In the rows, 128 means zero.
Each row is followed by its class. Each block has new classes.
[119 131 124 114 121 134 129 152 122 100 132 122 132 112 135 120 140 151
 105 135 137 122 100 114 120 124 126 121 111 101 170 135 140 145 130 103
 155] : J820
[119 123 147 152 122 128 122 121 132 133 123 131 129 122 117 132 145 134
  88 133 126 133 120 133 118 133 135 123 144 157 136 147 119 149 143 102
 157] : J820
[132 141 116 169 156 138 104 172 137 164 116 143 179  96 123 135 123 129
 143 134 157 125 174 165 134 147 137 128 148 122 135 162 111 125 153  77
 133] : J864
[136 132 136 148 135 119 142 133 125 151 129 138 122 129 136 136 148 128
 103 128 119 130 153 127 133 128 126 125 154 144 135 137 126 114 122 108
 142] : J519
[156 125 147 220 140 118  93 115 128 161 117 154 116 138 132 139 118 114
 123 135 138 125 183 146 133 135 140 124 163 147 115 163 112 122 120 121
 149] : J864
[130 150 150 252 156 125 252 153 135 151 115  95 123  84 136 156 125  97
  70 153 167 143 124 133 144 125 105 153 174 146  95 192 104 108 134 100
  77] : J519
[155 140 141 244 148 128  76 122 129 176 111 132 142 112 129 139 116 111
 125 141 172 122 199 168 138 135 140 129 164 138  97 189 150 113 133 109
 129] : J864
[128 134 150 139 120 123 128 136 130 124 130 137 123 126 128 133 142 146
  89 146 123 130 134 123 120 143 126 143 132 162 168 140 128 140 125  88
 160] : J820
[118 130 144  64 131 113 144 167 108 101 126 134 141 119 136 128 180 144
  83 126 125 109 109 104  87 130 125 133 115 126 189 139 127 157 116 114
  99] : J820
[132 121 142 136 130 117 139 130 122 142 118 151 112 146 129 133 157 138
  92 123 106 116 136 118 116 135 122 153 148 144 157 122 123 127 118 110
 160] : J820
[108 133 147 145 137 130 112 138 129  98 122 130 136 107 126 130 162 159
  85 139 136 144 109 125 112 123 135 134 123 165 161 145 122 164 125  84
 170] : J820
[133 136 136 128 136  94 147 149 117 129 129 139 138 125 131 135 156 127
  91 125 122 124 128 119 134 128 125 127 134 120 160 131 137 137 136 107
 152] : J820
[123 136 135 130 109 124 147 122 125 130 130 143 153 133 122 139 156 124
  99 105 109 129 134 112 118 127 126 130 144 137 152 124 127 129 115 119
 160] : J820
[106 132   4 105 106 135 120 151 131  88 124 128 145  99 126 133 171 164
  79 140 138 118  87 142 107 126 129 142 105 161 195 146 136 158 136  83
 141] : J820
[163 157 128 244 133 114  66 126 140 206 111 165 124 132 143 148  89 104
 145 155 164 110 224 171 143 139 151 110 170 140  89 183  97 100 117 138
 132] : J864
[116 132 124 134 114 116 133 141 112 129 124 135 130 124 119 132 156 136
  94 124 122 127 120 118 123 119 126 139 135 142 159 140 132 167 129 104
 156] : J820
[121 127 137 116 123 147 112 111 134 102 128 122 125 122 123 123 142 132
 109 132 121 138 111 113 123 128 139 133 129 177 140 131 126 148 135  95
 151] : J820
[124 137 158 146 126 119 133 145 118 120 125 148 128 117 135 135 166 142
  92 136 129 126 129 126 121 126 126 136 142 149 174 141 125 135 128 107
 163] : J820
[134 112 148 239 139 130 102 137 148 150 111 141 143 106 131 130 108 116
 116 141 166 129 173 163 133 142 139 128 154 152 103 177 101 129 141  96
 132] : J864
[118 149 129 175 134 138 103 180 134 158 109 142 190 103 133 121 120 137
 139 139 158 124 177 167 126 145 108 125 138 138 136 160 112 127 161  81
 138] : J864
[107 131 149 131 125 125 128 141 147  99 120 132 128 112 130 138 166 156
  61 138 110 138 117 120 122 123 138 140 129 166 178 144 117 157 138  86
 166] : J820
[118 141 147 134 124 124 137 152 124 118 124 143 135 122 119 139 158 142
  88 137 126 123 119 118 130 122 147 140 135 151 164 143 126 151 127  93
 165] : J820
[123 134 143 131 121 128 151 136 119 124 115 117 149 138 130 136 152 149
 100 144 120 129 129 121 116 149 123 139 138 150 163 146 118 130 138 111
 151] : J820
[126 133 145 121 125 123 131 122 131 141 139 134 127 123 126 127 153 135
  98 127 112 130 119 118 100 127 133 135 127 141 152 134 123 138 131 113
 149] : J820
[118 132 143 109 129 122 136 155 122 120 129 140 135 127 125 130 146 143
 106 122 121 123 115 115 123 121 134 131 125 138 167 135 129 137 127 121
 141] : J820
[123 133 132 135 127 108 137 120 122  98 110 121 136 125 127 127 150 144
 103 129 113 146 117 124 122 121 136 133 131 159 158 128 118 145 135 108
 150] : J820
[133 137 130 189 138 135  86 143 155 142 111 117 158 116 131 129 124 129
 134 140 150 126 180 165 144 137 134 126 144 148 121 162 113 125 146  83
 133] : J864
[126 155 139 138 132 114 152 127  94 144 138 137 123 138 130 136 161 129
  90 140 106 127 122 111 121 128 121 144 139 138 158 123 125 136 134 111
 162] : J820
[134 121 132 157 154 138 148 167 153 183 114 150 172 121 130 118 132 113
 129 135 122 133 172 150 121 141 105 124 157 108 125 140 128  95 153 101
 141] : J864
[134 127 131 237 169 111 191 130 147 169 130 128 123 120 144 131 111 100
 109 140 150 133 161 144 145 141 127 146 159 137 109 167 120 105 131 126
 113] : J864
[120 131 145 127 126 130 125 131 130 123 126 125 123 129 147 113 132 129
 118 134 117 134 117 117 126 118 132 136 123 150 151 118 116 143 130 127
 145] : J820
[144 138 127 215 151 136 114 145 140 202 101 159 160 121 125 122 123  90
 147 118 147 137 222 173 144 151 118 117 152 131  94 154 111  93 143 111
 136] : J864
[143 125 155 138 144 118 154 116 113 130 123 137 123 133 132 124 169 121
  92 136  90 138 123 115 115 151 129 109 153 143 150 115 128 137 124 119
 156] : J820
[ 91 126 152 134 143 109 165 114 116 147 133 136 113 144 129 105 147 124
  95 116  93 136 131 119 127 129 120 146 154 133 150 106 129 132 119 125
 164] : J820
[119 140 138 116 108 130 152 151 117 126 142 133 139 120 127 137 147 148
  91 140 117 122 128 115 122 121 115 136 128 141 164 137 125 134 131 102
 157] : J820
[121 129 133 141 121 128 108 131 131 118 118 126 119 121 123 166 138 145
 105 128 130 132 106 129 121 126 139 154 140 146 147 136 124 141 137 115
 144] : J820
[144 114 157  67 148  93 147 169  99 129 126 163 147 141 133 142 170 106
  73 126 143  91 156 103 128 149 148 130 128 103 220 171 126 120 117 120
 100] : J519
[126 214 133  54 125 130 149 125 121 118 117 126 134 135 124 131 134 131
 113 126 131 140 118 125 124 144 131 129 115 129 137 109 140 118 120 119
 139] : J820
[133 134 158 154 128 119 126 125 120 138 122 146 125 127 132 133 137 118
 101 132 128 135 130 133 123 120 136 130 143 153 144 145 125 138 114 111
 161] : J820
[137 137 128 209 142 121 133 138 138 172 121 141 144 121 131 139 124 113
 115 139 161 127 181 153 149 132 122 132 151 129 117 144 112 111 130 121
 122] : J864
[128 136 135 126 127 133 127 120 127 116 128 128 117 125 129 136 134 135
 115 122 121 131 113 119 126 117 129 130 125 144 135 133 133 136 123 117
 146] : J820
[120 143 145 149 119 125 128 131 124 112 116 132 131 113 131 131 157 142
  88 138 121 118 138 122 117 127 133 135 136 164 168 133 120 146 132  98
 160] : J820
[122 140 148 248 156 118 252 152 119 163 120 106 128 105 137 149 133 111
  88 147 149 140 110 115 134 153 102 160 180 138 125 173 101 108 132 102
  93] : J519
[134 129 144 230 149 115  99 104 150 161 109 145 112 128 131 145 113 121
 123 153 157 129 178 143 148 130 145 124 151 155  93 169 113 117 122 129
 119] : J864
[156  99 146  88 151  93 163 133  97 138 139 157 125 157 153 132 160  78
  92 113 118 102 210 104 127 151 144 117 143  94 179 140 132  97 118 150
  99] : J519
[147 126 127 206 148 142 135 119 128 173 114 150 133 121 132 124 110 101
 134 129 127 130 178 153 139 140 126 121 164 124 104 145 126 120 135 128
 130] : J864
[140 135 149 155 109 103 147 123 117 145 127 144 120 138 126 129 150 126
  95 129 111 136 143 118 124 128 127 134 175 147 157 132 121 128 124 110
 164] : J820
[132 133 134 192 137 134  82 109 151 120 108 138 127 140 135 130 119 141
 105 154 160 126 158 169 109 129 156 124 126 164 125 160 114 141 120 146
 130] : J864
[119 122 142 194 137 139 107 141 145 146 100 143 155 106 126 132 144 122
 116 140 147 128 190 167 125 141 130 128 154 152 140 172 109 115 152  81
 144] : J864

Each row is followed by its class.
[139 141 135 124 128 116 115 128 129 116 143 117 129 143 123 124 134 153
  77 130 126 130  94 119 124 123  94 122 119 167 132 122 134 129 125 128
 100] : J196
[116 120 133 126 103 116 131 118 147 126 123 127 106 133 122 129 126 156
  92 123 129 140 131 109 128 138 118 110 131 180 124 136 140 132 121 138
 121] : J196
[120 115 131 124 155 117 127 123 142 136 117 120  98 120 122 127 125 140
 146 121 135 129 116 124 132 126 112 132 117 114 127 137 121 131 134 139
 148] : J955
[122 123 134 132 118  63 122 121 145 139 133 109 148 108 102 124 116 167
  32 134 151 119 149 118 129 133 106 124  73 247 114 128 129 153 119 149
  40] : J674
[115 115 138 128 127 131 128 121 142 114 123 122 125 146 110 132 103 170
 105 130 131 130 139 106 125 132 118 133 136 164 147 131 130 136 126 118
 115] : J674
[106 136 143 135 117 178 109 105 145 120  94 120 120 178 138 128 115 189
 126 122 143 225 126  95 137  65 131  96 158  49 204 143 121 162 149 148
  96] : J204
[110 139 148 131 104 120 128 120 159 138 117 139 143 123 123 137 113 158
  88 137 124 153 122 133 140 161 118 118 125 152 131 136 147 152 130 136
 144] : J674
[126 141 137 129 111 132 125 103 124 115 126 132 154 137 130 136 122 125
  91 139 139 145 131 130 135 114 152 114 125 130 125 129 128 135 112 127
 109] : J196
